Below is a small trained network, with its code and all its weights. Each question gives an input and a class and asks what happens when units are switched off, that is, made to give their printed mean instead of their output.

import numpy as np


def w(rows, s, z=0):
    codes = np.array(rows[::2]) - 128.0
    scale = np.full(codes.shape[1], s)
    scale[-1] = z or s
    return codes * scale


def norm(h):
    return h / np.sqrt((h * h).mean(-1, keepdims=True) + 1e-5)


def f(y):
    return np.maximum(y, 0)


def log_softmax(a):
    a = a - a.max(-1, keepdims=True)
    return a - np.log(np.exp(a).sum(-1, keepdims=True))


def net(x, mask):
    res = np.array(x, float).reshape(1, 6) / 4 @ E
    u = 0
    for l in range(4):
        y = f(norm(res) @ A[l][:, :-1].T + A[l][:, -1])
        res = res + np.where(mask[u : u + 8], y, B[l][:, -1]) @ B[l][:, :-1]
        u += 8
    return log_softmax(norm(res)[-1] @ U[:, :-1].T + U[:, -1])


A, B = {}, {}
E = w([
[117,178,138,114,126,12,128],'x0',
[181,152,135,156,74,131,66],'x1',
[119,132,226,85,150,137,107],'x2',
[128,128,128,128,128,127,128],'x3',
[159,225,96,88,149,157,139],'x4',
[128,129,128,129,128,128,129],'x5',
],0.011)
A[0] = w([
[200,180,116,167,2,136,43,4],'L0N1',
[154,210,176,40,153,194,168,93],'L0N2',
[89,140,81,152,76,96,155,75],'L0N3',
[107,228,99,74,119,98,96,115],'L0N4',
[182,108,125,87,80,156,119,88],'L0N5',
[72,169,202,83,101,119,120,25],'L0N6',
[104,168,193,110,110,80,116,132],'L0N7',
[98,226,93,208,102,189,202,85],'L0N8',
],0.0061,0.0029)
B[0] = w([
[47,199,176,248,80,205,182,253],'L0N1',
[188,56,157,81,100,155,179,248],'L0N2',
[167,51,22,193,107,122,181,174],'L0N3',
[188,108,145,136,74,57,148,240],'L0N4',
[128,171,99,231,162,117,154,167],'L0N5',
[137,110,109,78,196,161,37,185],'L0N6',
[154,123,105,189,200,128,57,228],'L0N7',
[174,3,126,42,54,106,139,209],'L0N8',
],0.0054,0.0036)
A[1] = w([
[118,162,117,112,152,11,124,54],'L1N1',
[120,125,157,110,120,167,140,100],'L1N2',
[57,140,113,53,185,110,180,115],'L1N3',
[92,186,113,145,130,69,146,103],'L1N4',
[148,217,111,58,130,124,163,66],'L1N5',
[45,150,115,121,173,141,187,3],'L1N6',
[86,83,74,95,134,112,208,101],'L1N7',
[104,148,140,137,164,151,202,50],'L1N8',
],0.011,0.0065)
B[1] = w([
[216,65,152,214,182,108,94,254],'L1N1',
[116,147,19,122,156,136,88,181],'L1N2',
[169,224,180,234,2,132,14,239],'L1N3',
[222,154,106,173,218,97,82,209],'L1N4',
[199,59,161,82,58,150,236,217],'L1N5',
[46,213,179,218,52,175,123,148],'L1N6',
[87,183,138,187,80,158,105,251],'L1N7',
[95,161,153,178,95,249,142,152],'L1N8',
],0.0067,0.0041)
A[2] = w([
[72,88,192,190,86,81,98,122],'L2N1',
[145,190,189,136,81,141,61,62],'L2N2',
[70,132,222,97,218,113,219,132],'L2N3',
[201,151,155,221,109,204,59,140],'L2N4',
[120,134,191,45,255,170,94,2],'L2N5',
[204,204,149,119,81,144,127,136],'L2N6',
[132,75,75,148,141,154,80,211],'L2N7',
[88,9,137,149,157,41,108,82],'L2N8',
],0.0089,0.003)
B[2] = w([
[172,168,172,95,71,182,242,188],'L2N1',
[61,180,93,163,43,109,111,179],'L2N2',
[95,176,75,214,93,115,92,138],'L2N3',
[99,187,158,150,186,98,97,251],'L2N4',
[62,30,119,2,63,21,67,148],'L2N5',
[110,73,194,162,96,164,191,196],'L2N6',
[154,140,126,65,178,111,149,177],'L2N7',
[244,189,149,91,100,183,167,171],'L2N8',
],0.0079,0.012)
A[3] = w([
[130,140,6,129,137,119,129,31],'L3N1',
[163,117,138,124,132,183,146,90],'L3N2',
[64,96,114,111,137,162,167,116],'L3N3',
[152,57,134,81,94,76,139,91],'L3N4',
[144,148,191,105,118,138,79,250],'L3N5',
[113,118,101,111,234,207,88,136],'L3N6',
[186,156,128,155,90,88,101,159],'L3N7',
[161,145,68,183,133,132,184,214],'L3N8',
],0.013,0.0019)
B[3] = w([
[60,53,192,65,116,142,81,163],'L3N1',
[197,142,112,86,115,36,188,189],'L3N2',
[135,207,92,193,137,158,88,153],'L3N3',
[105,192,135,165,127,139,131,160],'L3N4',
[81,69,32,125,148,115,132,244],'L3N5',
[206,138,117,206,213,2,92,171],'L3N6',
[94,102,65,102,169,213,136,254],'L3N7',
[71,114,185,68,129,104,84,245],'L3N8',
],0.0098,0.0086)
U = w([
[79,210,131,232,83,187,133,207],'0',
[232,124,95,155,235,68,113,253],'1',
[237,118,134,53,60,163,251,47],'2',
[13,74,124,42,109,102,81,37],'3',
],0.015,0.0026)

Each question gives the input, the list of numbers given to net, and the class t.
The units are the neurons (one row each of A and B). Each row of codes is followed by its name. A weight is (code - 128) times the scale printed after its matrix; where a second scale follows, it is the last column's (A, B and U).
mask holds one flag per neuron, layer by layer. A switched-off neuron (its flag False) gives its mean, the last column of its row in B, instead of its output. The means were averaged over made-up inputs and are rounded, as every weight is.
A unit's drop is (log p(t) with every unit on - log p(t) with that unit switched off) / (log p(t) with every unit on - log p(t) with every unit switched off).
The circuit of an input: a set's keep is (log p(t) with only the set's units on - log p(t) with every unit switched off) / (log p(t) with every unit on - log p(t) with every unit switched off). Starting from the 12 units with the biggest drops (on a tie, the unit counted first), units are removed one at a time, each time the one whose removal leaves the highest keep (on an exact tie, the one counted first), for as long as the keep stays at least 0.8.
circuit, biggest first: the units of the circuit, biggest drop first
top k neurons: the k neurons with the biggest drops, biggest first
k most important neurons of layer l: the k neurons of layer l with the biggest drops, biggest first
drop of u: that unit's drop, to one decimal
input [3,4,-8,-4,7,4], class 3: circuit, biggest first -> (L3N8, L3N1)
input [3,-7,-8,6,5,6], class 3: 4 most important neurons of layer 0 -> (L0N3, L0N8, L0N1, L0N4)
input [-8,-4,-3,-3,8,-6], class 1: circuit, biggest first -> (L3N6)
input [-6,-5,-4,-2,-2,0], class 1: circuit, biggest first -> (L3N6, L2N6)
input [-4,-4,-1,-8,-3,-2], class 0: top 3 neurons -> (L1N7, L0N7, L0N2)
input [-7,7,-8,-8,-8,8], class 2: 3 most important neurons of layer 1 -> (L1N3, L1N7, L1N2)
input [6,8,6,1,-7,4], class 0: 2 most important neurons of layer 2 -> (L2N1, L2N2)
input [-7,7,8,-3,-4,-7], class 3: top 3 neurons -> (L1N3, L3N5, L2N2)
input [-4,5,6,8,0,1], class 3: top 3 neurons -> (L1N3, L2N5, L1N7)
input [8,-6,1,-2,-3,2], class 1: top 2 neurons -> (L1N1, L1N4)
input [-5,-3,6,-7,5,-8], class 3: top 4 neurons -> (L2N5, L1N1, L0N1, L1N3)
input [-5,-8,-1,8,7,-1], class 0: 2 most important neurons of layer 1 -> (L1N3, L1N7)
input [-2,-3,-6,-8,5,2], class 3: top 3 neurons -> (L2N1, L3N8, L3N1)
input [-8,-1,6,6,7,-8], class 1: circuit, biggest first -> (L3N6)
input [-7,6,7,-5,8,-4], class 2: top 2 neurons -> (L2N6, L0N2)
input [-6,-5,-5,-7,-6,-1], class 1: 2 most important neurons of layer 1 -> (L1N3, L1N5)
input [-6,-4,-6,-7,-8,-8], class 2: top 3 neurons -> (L2N8, L2N4, L3N2)
input [-4,5,-4,-3,7,-4], class 2: top 2 neurons -> (L1N3, L0N8)
input [-5,5,-5,-8,-6,-7], class 2: 4 most important neurons of layer 3 -> (L3N2, L3N5, L3N6, L3N1)
input [4,5,-6,-3,8,7], class 2: circuit, biggest first -> (L1N5)
input [-4,3,7,7,2,-6], class 3: drop of L2N5 -> 2.8
input [2,3,1,-4,-6,-7], class 2: drop of L2N1 -> 0.0
input [4,-7,7,-1,-4,7], class 0: drop of L2N1 -> 0.1
